Here is a tiny trained network, its code and every weight. The questions are about switching its units off for an input and a class, where a switched-off unit gives its printed mean instead of its output.

import numpy as np


def w(rows, s, z=0):
    codes = np.array(rows[::2]) - 128.0
    scale = np.full(codes.shape[1], s)
    scale[-1] = z or s
    return codes * scale


def f(y):
    return y / 2 * (1 + np.tanh(0.7978845608 * (y + 0.044715 * y**3)))


def log_softmax(a):
    a = a - a.max(-1, keepdims=True)
    return a - np.log(np.exp(a).sum(-1, keepdims=True))


def net(x, mask):
    res = np.array(x, float).reshape(1, 7) / 4 @ E
    y = f(res @ A[0][:, :-1].T + A[0][:, -1])
    res = res + np.where(mask, y, B[0][:, -1]) @ B[0][:, :-1]
    return log_softmax(res[-1] @ U[:, :-1].T + U[:, -1])


A, B = {}, {}
E = w([
[122,125,131,144,114],'x0',
[27,55,183,101,198],'x1',
[53,223,86,191,202],'x2',
[132,130,125,117,138],'x3',
[139,196,254,104,121],'x4',
[198,94,160,229,208],'x5',
[123,125,131,143,115],'x6',
],0.01)
A[0] = w([
[185,193,117,142,99,114],'neuron 1',
[132,82,139,96,65,97],'neuron 2',
[169,37,165,78,80,92],'neuron 3',
[50,43,136,101,170,117],'neuron 4',
[156,67,78,185,162,110],'neuron 5',
[140,168,198,122,123,92],'neuron 6',
[192,163,73,134,113,122],'neuron 7',
[119,110,128,87,177,54],'neuron 8',
[85,210,116,165,159,123],'neuron 9',
[133,170,232,142,146,84],'neuron 10',
[117,141,110,114,171,57],'neuron 11',
[176,71,177,106,90,120],'neuron 12',
[46,128,71,48,43,3],'neuron 13',
[207,73,172,216,211,49],'neuron 14',
[165,187,98,120,93,78],'neuron 15',
[141,157,166,110,143,101],'neuron 16',
[181,51,166,84,82,133],'neuron 17',
[97,88,160,107,176,80],'neuron 18',
[222,192,86,144,98,111],'neuron 19',
[115,177,210,123,110,84],'neuron 20',
[220,199,92,127,64,107],'neuron 21',
[104,60,34,122,130,96],'neuron 22',
[63,63,184,112,188,107],'neuron 23',
[86,194,92,201,210,84],'neuron 24',
[176,106,147,192,156,80],'neuron 25',
[191,56,190,122,98,118],'neuron 26',
[139,183,192,112,133,100],'neuron 27',
[58,169,104,48,45,45],'neuron 28',
[206,90,159,195,191,9],'neuron 29',
[7,231,85,164,143,108],'neuron 30',
[128,214,239,115,114,111],'neuron 31',
[182,35,136,70,73,121],'neuron 32',
[57,73,167,104,160,107],'neuron 33',
[181,173,97,127,95,78],'neuron 34',
[74,234,146,171,162,107],'neuron 35',
[122,125,130,132,126,92],'neuron 36',
[132,116,94,120,136,55],'neuron 37',
[194,161,63,124,100,142],'neuron 38',
[166,72,156,108,83,107],'neuron 39',
[117,83,33,143,121,74],'neuron 40',
[50,85,159,111,137,110],'neuron 41',
[92,85,4,155,140,83],'neuron 42',
],0.011,0.0058)
B[0] = w([
[73,112,151,174,113,194],'neuron 1',
[153,154,115,124,172,178],'neuron 2',
[122,131,94,154,178,212],'neuron 3',
[71,113,166,196,103,213],'neuron 4',
[170,103,159,72,102,203],'neuron 5',
[179,63,140,93,130,175],'neuron 6',
[99,112,162,168,135,196],'neuron 7',
[124,132,137,146,129,135],'neuron 8',
[115,132,63,149,166,197],'neuron 9',
[178,69,136,105,100,200],'neuron 10',
[113,127,121,126,128,133],'neuron 11',
[107,133,83,125,171,198],'neuron 12',
[151,204,174,66,116,207],'neuron 13',
[135,226,156,55,104,246],'neuron 14',
[99,137,160,162,119,175],'neuron 15',
[151,102,126,117,114,148],'neuron 16',
[97,143,59,141,178,219],'neuron 17',
[94,129,160,173,122,171],'neuron 18',
[57,115,156,202,102,226],'neuron 19',
[199,71,137,112,117,182],'neuron 20',
[76,118,151,176,107,239],'neuron 21',
[213,23,150,54,90,204],'neuron 22',
[72,131,163,209,93,218],'neuron 23',
[127,145,75,133,162,228],'neuron 24',
[133,172,142,102,115,186],'neuron 25',
[121,141,88,113,193,210],'neuron 26',
[164,66,126,95,112,178],'neuron 27',
[172,251,166,37,103,208],'neuron 28',
[172,243,167,69,95,206],'neuron 29',
[121,145,76,128,182,231],'neuron 30',
[183,20,115,84,95,225],'neuron 31',
[133,131,79,160,187,228],'neuron 32',
[78,124,150,201,93,198],'neuron 33',
[97,122,148,171,98,179],'neuron 34',
[129,134,68,128,183,212],'neuron 35',
[137,134,129,134,123,120],'neuron 36',
[137,123,132,128,132,128],'neuron 37',
[68,99,161,172,110,212],'neuron 38',
[118,130,83,134,164,186],'neuron 39',
[175,71,131,103,112,193],'neuron 40',
[84,138,175,189,114,185],'neuron 41',
[194,56,123,96,121,222],'neuron 42',
],0.011)
U = w([
[102,135,17,140,216,110],'0',
[51,101,205,202,91,32],'1',
[182,11,140,75,100,143],'2',
[134,248,184,53,106,252],'3',
],0.013,0.0017)

Each question gives the input, the list of numbers given to net, and the class t.
The units are the neurons (one row each of A and B). Each row of codes is followed by its name. A weight is (code - 128) times the scale printed after its matrix; where a second scale follows, it is the last column's (A, B and U).
mask holds one flag per neuron, in row order. A switched-off neuron (its flag False) gives its mean, the last column of its row in B, instead of its output. The means were averaged over made-up inputs and are rounded, as every weight is.
A unit's drop is (log p(t) with every unit on - log p(t) with that unit switched off) / (log p(t) with every unit on - log p(t) with every unit switched off).
The circuit of an input: a set's keep is (log p(t) with only the set's units on - log p(t) with every unit switched off) / (log p(t) with every unit on - log p(t) with every unit switched off). Starting from the 12 units with the biggest drops (on a tie, the unit counted first), units are removed one at a time, each time the one whose removal leaves the highest keep (on an exact tie, the one counted first), for as long as the keep stays at least 0.8.
circuit, biggest first: the units of the circuit, biggest drop first
most important unit: the unit with the biggest drop
top k neurons: the k neurons with the biggest drops, biggest first
drop when u is switched off: that unit's drop, to one decimal
input [6,-6,-6,-6,-5,-3,3], class 0: most important unit -> neuron 32
input [-2,7,-6,-6,-2,1,-7], class 1: top 4 neurons -> (neuron 4; neuron 23; neuron 33; neuron 41)
input [2,8,-7,4,4,6,3], class 1: top 2 neurons -> (neuron 23; neuron 4)
input [-7,-6,0,-8,8,-8,3], class 2: top 2 neurons -> (neuron 31; neuron 20)
input [5,8,-2,-1,-8,-7,-4], class 1: top 3 neurons -> (neuron 4; neuron 41; neuron 33)
input [4,4,7,-3,8,-1,-7], class 2: top 2 neurons -> (neuron 31; neuron 10)
input [-3,-4,2,-2,-5,-2,2], class 2: top 2 neurons -> (neuron 42; neuron 22)
input [-5,7,-8,8,-2,-7,3], class 0: top 2 neurons -> (neuron 32; neuron 17)
input [-7,0,4,7,6,8,5], class 3: top 2 neurons -> (neuron 14; neuron 29)
input [-4,-1,-1,-1,-5,-6,2], class 3: top 3 neurons -> (neuron 28; neuron 13; neuron 31)
input [4,3,4,-2,4,4,-4], class 0: top 2 neurons -> (neuron 35; neuron 22)
input [7,2,5,-7,-7,1,-8], class 2: top 2 neurons -> (neuron 22; neuron 42)
input [-3,7,-5,-6,-1,-6,8], class 1: top 2 neurons -> (neuron 4; neuron 33)
input [-6,4,1,0,-4,3,3], class 1: circuit, biggest first -> (neuron 4)
input [-4,-2,-8,7,-2,5,2], class 0: drop when neuron 7 is switched off -> 0.0
input [3,-2,-2,-4,0,-2,2], class 0: drop when neuron 24 is switched off -> -0.1
input [4,-5,4,-7,-1,0,-2], class 1: drop when neuron 1 is switched off -> 0.1
